Below are the code and all the weights of a small trained network. Each question names an input and a class and asks about switching units off, where a switched-off unit gives its printed mean instead of its output.

import numpy as np


def w(rows, s, z=0):
    codes = np.array(rows[::2]) - 128.0
    scale = np.full(codes.shape[1], s)
    scale[-1] = z or s
    return codes * scale


def f(y):
    return y / 2 * (1 + np.tanh(0.7978845608 * (y + 0.044715 * y**3)))


def log_softmax(a):
    a = a - a.max(-1, keepdims=True)
    return a - np.log(np.exp(a).sum(-1, keepdims=True))


def net(x, mask):
    res = np.array(x, float).reshape(1, 3) / 4 @ E
    y = f(res @ A[0][:, :-1].T + A[0][:, -1])
    res = res + np.where(mask, y, B[0][:, -1]) @ B[0][:, :-1]
    return log_softmax(res[-1] @ U[:, :-1].T + U[:, -1])


A, B = {}, {}
E = w([
[24,29,140,138],'x0',
[85,225,138,50],'x1',
[154,102,9,38],'x2',
],0.011)
A[0] = w([
[167,73,165,184,142],'N0',
[57,193,186,115,175],'N1',
[136,124,137,130,85],'N2',
[61,112,161,197,164],'N3',
[146,104,121,171,254],'N4',
[104,152,71,51,150],'N5',
[150,71,76,147,159],'N6',
[65,101,80,101,86],'N7',
[182,91,98,129,112],'N8',
[113,166,179,160,209],'N9',
[105,140,196,177,173],'N10',
[149,122,155,91,126],'N11',
[1,47,141,97,184],'N12',
[128,165,97,93,110],'N13',
[143,155,133,155,125],'N14',
[146,139,110,113,144],'N15',
[168,100,152,206,182],'N16',
[151,126,155,90,105],'N17',
[173,64,57,103,174],'N18',
[180,152,141,131,209],'N19',
],0.018,0.0076)
B[0] = w([
[88,105,197,167,192],'N0',
[229,178,151,61,202],'N1',
[135,122,120,138,123],'N2',
[165,110,189,91,205],'N3',
[107,138,202,171,187],'N4',
[69,89,28,96,207],'N5',
[207,147,138,181,189],'N6',
[144,57,76,157,177],'N7',
[184,159,121,161,168],'N8',
[99,177,203,95,192],'N9',
[120,124,157,59,200],'N10',
[107,124,118,129,133],'N11',
[228,1,131,144,249],'N12',
[89,139,79,108,166],'N13',
[97,124,137,121,147],'N14',
[116,145,100,125,151],'N15',
[56,109,214,141,199],'N16',
[104,126,115,127,133],'N17',
[186,206,78,189,216],'N18',
[68,178,154,148,180],'N19',
],0.027,0.02)
U = w([
[82,179,185,125,254],'0',
[161,247,111,159,215],'1',
[128,81,186,106,91],'2',
[173,116,109,185,91],'3',
[131,244,151,68,49],'4',
[103,152,58,83,70],'5',
[185,118,148,39,94],'6',
[131,65,68,96,156],'7',
],0.011,0.0043)

Each question gives the input, the list of numbers given to net, and the class t.
The units are the neurons (one row each of A and B). Each row of codes is followed by its name. A weight is (code - 128) times the scale printed after its matrix; where a second scale follows, it is the last column's (A, B and U).
mask holds one flag per neuron, in row order. A switched-off neuron (its flag False) gives its mean, the last column of its row in B, instead of its output. The means were averaged over made-up inputs and are rounded, as every weight is.
A unit's drop is (log p(t) with every unit on - log p(t) with that unit switched off) / (log p(t) with every unit on - log p(t) with every unit switched off).
unit that matters most: the unit with the biggest drop
k most important neurons: the k neurons with the biggest drops, biggest first
drop of u: that unit's drop, to one decimal
input [-1,-3,-7], class 0: unit that matters most : N12
input [-7,-1,0], class 0: 3 most important neurons : [N18, N1, N6]
input [-7,1,-8], class 4: 2 most important neurons : [N1, N12]
input [-2,3,0], class 4: 3 most important neurons : [N12, N7, N18]
input [-1,0,8], class 1: 4 most important neurons : [N18, N12, N6, N8]
input [-2,1,0], class 4: 2 most important neurons : [N12, N18]
input [-3,-6,1], class 1: 2 most important neurons : [N12, N18]
input [0,3,-3], class 4: drop of N12 : 1.2
input [-1,-5,-8], class 0: drop of N12 : 0.7
input [-2,-5,-1], class 0: drop of N12 : 0.4
